Below are the code and all the weights of a small trained network. Each question names an input and a class and asks about switching units off, where a switched-off unit gives its printed mean instead of its output.

import numpy as np


def w(rows, s, z=0):
    codes = np.array(rows[::2]) - 128.0
    scale = np.full(codes.shape[1], s)
    scale[-1] = z or s
    return codes * scale


def norm(h):
    return h / np.sqrt((h * h).mean(-1, keepdims=True) + 1e-5)


def f(y):
    return np.maximum(y, 0)


def log_softmax(a):
    a = a - a.max(-1, keepdims=True)
    return a - np.log(np.exp(a).sum(-1, keepdims=True))


def net(x, mask):
    res = np.array(x, float).reshape(1, 7) / 4 @ E
    u = 0
    for l in range(3):
        y = f(norm(res) @ A[l][:, :-1].T + A[l][:, -1])
        res = res + np.where(mask[u : u + 16], y, B[l][:, -1]) @ B[l][:, :-1]
        u += 16
    return log_softmax(norm(res)[-1] @ U[:, :-1].T + U[:, -1])


A, B = {}, {}
E = w([
[117,109,206,202,66,61],'x0',
[206,118,176,206,145,230],'x1',
[126,128,128,128,130,132],'x2',
[171,95,128,121,196,85],'x3',
[170,178,10,254,123,80],'x4',
[181,38,74,103,44,129],'x5',
[125,128,125,126,128,128],'x6',
],0.008)
A[0] = w([
[192,121,84,135,221,83,93],'0.n0',
[74,169,246,221,128,58,74],'0.n1',
[100,175,216,166,162,84,109],'0.n2',
[74,211,75,87,219,209,89],'0.n3',
[212,121,104,68,230,111,116],'0.n4',
[112,218,104,108,203,162,94],'0.n5',
[25,247,66,117,2,241,170],'0.n6',
[162,94,142,173,145,185,33],'0.n7',
[47,143,63,230,91,194,91],'0.n8',
[134,50,194,188,179,28,118],'0.n9',
[112,73,147,136,130,190,118],'0.n10',
[108,248,227,162,216,108,25],'0.n11',
[162,43,80,110,72,142,3],'0.n12',
[126,237,101,97,12,227,54],'0.n13',
[58,135,109,121,101,118,90],'0.n14',
[212,176,32,29,214,178,40],'0.n15',
],0.0083,0.008)
B[0] = w([
[136,101,183,143,168,82,176],'0.n0',
[100,92,92,135,63,168,192],'0.n1',
[144,166,50,111,80,184,184],'0.n2',
[116,60,47,116,42,201,200],'0.n3',
[106,49,187,149,167,109,196],'0.n4',
[129,146,88,123,85,142,181],'0.n5',
[134,46,175,151,196,77,254],'0.n6',
[209,158,145,122,122,128,138],'0.n7',
[171,108,130,99,177,94,175],'0.n8',
[80,2,135,125,137,159,187],'0.n9',
[161,125,132,122,126,93,168],'0.n10',
[51,163,113,137,163,218,182],'0.n11',
[154,167,49,47,15,216,142],'0.n12',
[133,60,166,184,143,97,163],'0.n13',
[132,148,134,142,166,115,147],'0.n14',
[76,46,104,150,65,154,195],'0.n15',
],0.0093,0.0065)
A[1] = w([
[134,129,235,15,90,156,35],'1.n0',
[90,154,141,88,137,61,61],'1.n1',
[87,150,196,187,38,105,70],'1.n2',
[157,119,196,203,143,187,116],'1.n3',
[70,106,163,106,143,30,100],'1.n4',
[157,108,148,131,27,87,96],'1.n5',
[50,142,86,68,148,71,117],'1.n6',
[195,148,79,171,128,72,89],'1.n7',
[163,168,158,163,165,201,72],'1.n8',
[96,207,76,98,89,143,35],'1.n9',
[59,249,116,119,219,170,2],'1.n10',
[161,198,48,171,128,105,39],'1.n11',
[233,112,212,136,147,173,130],'1.n12',
[71,125,170,207,91,117,54],'1.n13',
[220,72,110,66,24,106,119],'1.n14',
[93,61,159,117,188,152,131],'1.n15',
],0.012,0.0038)
B[1] = w([
[92,232,192,169,235,100,196],'1.n0',
[174,189,84,68,114,107,145],'1.n1',
[121,9,140,67,131,130,157],'1.n2',
[149,128,97,107,64,73,197],'1.n3',
[188,144,72,98,88,106,195],'1.n4',
[94,140,106,116,136,150,179],'1.n5',
[217,178,125,118,35,144,192],'1.n6',
[72,180,207,110,209,125,167],'1.n7',
[226,212,90,108,108,128,150],'1.n8',
[146,163,101,135,108,111,140],'1.n9',
[103,186,121,164,69,255,151],'1.n10',
[73,136,164,151,210,104,144],'1.n11',
[171,201,54,77,94,89,199],'1.n12',
[147,23,151,102,119,140,164],'1.n13',
[63,164,164,173,90,252,241],'1.n14',
[199,48,136,137,166,89,255],'1.n15',
],0.0097,0.0088)
A[2] = w([
[107,130,59,254,151,87,15],'2.n0',
[181,185,157,132,163,54,227],'2.n1',
[98,62,152,191,153,70,190],'2.n2',
[70,128,179,158,144,128,59],'2.n3',
[90,144,157,144,136,187,163],'2.n4',
[83,139,105,81,95,89,71],'2.n5',
[93,137,116,189,63,177,40],'2.n6',
[193,196,174,94,76,87,91],'2.n7',
[159,188,202,129,238,62,204],'2.n8',
[114,155,206,100,171,150,41],'2.n9',
[110,107,98,189,117,96,103],'2.n10',
[186,50,86,83,129,124,158],'2.n11',
[126,137,121,75,83,203,241],'2.n12',
[191,166,94,109,45,120,3],'2.n13',
[145,73,175,145,167,82,66],'2.n14',
[84,124,61,212,110,174,45],'2.n15',
],0.01,0.0028)
B[2] = w([
[97,212,235,21,222,197,169],'2.n0',
[90,105,84,195,134,84,187],'2.n1',
[31,119,122,137,152,129,201],'2.n2',
[104,170,40,74,160,136,142],'2.n3',
[105,165,76,200,143,127,180],'2.n4',
[191,184,134,81,118,170,143],'2.n5',
[91,141,133,169,107,165,187],'2.n6',
[88,121,69,177,156,81,177],'2.n7',
[85,138,116,212,142,89,193],'2.n8',
[73,169,116,123,180,116,161],'2.n9',
[90,91,132,2,226,127,162],'2.n10',
[122,64,101,177,112,93,254],'2.n11',
[90,180,85,196,140,101,245],'2.n12',
[165,147,49,144,124,108,180],'2.n13',
[107,116,102,207,171,17,180],'2.n14',
[102,188,156,136,123,201,197],'2.n15',
],0.0076,0.0078)
U = w([
[121,149,89,155,115,101,255],'0',
[117,74,116,74,88,169,149],'1',
[126,211,115,113,91,236,78],'2',
[120,227,191,131,236,41,74],'3',
[137,143,79,145,110,92,170],'4',
[246,204,52,101,55,62,70],'5',
[179,68,166,102,151,54,71],'6',
],0.012,0.0072)

Each question gives the input, the list of numbers given to net, and the class t.
The units are the neurons (one row each of A and B). Each row of codes is followed by its name. A weight is (code - 128) times the scale printed after its matrix; where a second scale follows, it is the last column's (A, B and U).
mask holds one flag per neuron, layer by layer. A switched-off neuron (its flag False) gives its mean, the last column of its row in B, instead of its output. The means were averaged over made-up inputs and are rounded, as every weight is.
A unit's drop is (log p(t) with every unit on - log p(t) with that unit switched off) / (log p(t) with every unit on - log p(t) with every unit switched off).
The circuit of an input: a set's keep is (log p(t) with only the set's units on - log p(t) with every unit switched off) / (log p(t) with every unit on - log p(t) with every unit switched off). Starting from the 12 units with the biggest drops (on a tie, the unit counted first), units are removed one at a time, each time the one whose removal leaves the highest keep (on an exact tie, the one counted first), for as long as the keep stays at least 0.8.
units of the circuit, in order: the units of the circuit, biggest drop first
most important unit: the unit with the biggest drop
k most important neurons: the k neurons with the biggest drops, biggest first
k most important neurons of layer l: the k neurons of layer l with the biggest drops, biggest first
input [-6,-4,4,8,2,-6,7], class 6: units of the circuit, in order : [0.n4, 1.n15]
input [-2,8,-1,-1,6,2,7], class 5: units of the circuit, in order : [1.n12, 1.n8, 1.n3]
input [-2,-2,-1,-8,-5,-6,-1], class 6: most important unit : 0.n6
input [3,8,-3,2,5,-6,3], class 5: units of the circuit, in order : [1.n8, 1.n3]
input [-3,3,5,-8,-6,3,-4], class 6: units of the circuit, in order : [0.n6, 1.n15]
input [-8,8,5,4,-1,-6,3], class 1: units of the circuit, in order : [0.n3, 0.n15]
input [5,4,-5,-1,-6,2,-1], class 3: 3 most important neurons : [1.n0, 0.n3, 0.n15]
input [0,0,-5,7,-3,7,3], class 2: 3 most important neurons : [1.n14, 0.n12, 0.n6]
input [7,5,-3,-4,2,6,-1], class 1: units of the circuit, in order : [1.n2, 1.n13]
input [-8,6,-2,2,8,-1,-8], class 1: 3 most important neurons of layer 0 : [0.n15, 0.n3, 0.n4]
input [3,4,4,-6,-2,-8,-5], class 2: units of the circuit, in order : [0.n11, 1.n10]
input [8,-7,0,8,-1,8,3], class 1: 2 most important neurons : [0.n9, 1.n14]
input [0,-6,3,-6,7,7,2], class 2: 2 most important neurons : [1.n14, 1.n15]
input [4,-3,1,1,-8,-2,4], class 3: units of the circuit, in order : [1.n0]
input [-6,-3,-3,-7,-3,1,-3], class 6: units of the circuit, in order : [0.n6, 1.n15]
input [4,7,5,1,6,-4,-1], class 5: 3 most important neurons : [1.n8, 1.n3, 1.n0]
input [5,5,5,5,-6,-8,1], class 2: 3 most important neurons of layer 0 : [0.n11, 0.n2, 0.n6]
input [3,8,-7,5,-7,-8,-7], class 2: 2 most important neurons of layer 1 : [1.n10, 1.n4]
input [-2,-8,5,4,-6,-4,6], class 5: units of the circuit, in order : [1.n6, 1.n4]
input [1,-4,0,1,6,-7,6], class 2: 2 most important neurons : [0.n11, 1.n10]
input [-6,1,4,8,-4,3,-7], class 6: most important unit : 0.n4
input [3,-7,-4,-5,-8,6,7], class 3: units of the circuit, in order : [1.n0, 0.n3]
input [-3,-7,-4,4,5,-8,8], class 2: 2 most important neurons : [1.n10, 0.n11]
input [4,-3,-1,7,-8,2,8], class 3: 2 most important neurons : [1.n0, 0.n6]
input [-2,-4,-4,7,4,5,6], class 6: 3 most important neurons : [0.n4, 0.n0, 0.n3]
input [5,8,7,-3,-5,2,-5], class 5: 2 most important neurons : [1.n12, 1.n3]
input [-7,0,0,-1,5,-1,1], class 1: most important unit : 0.n3
input [-3,5,0,-1,-3,6,-3], class 2: 2 most important neurons : [1.n14, 0.n12]
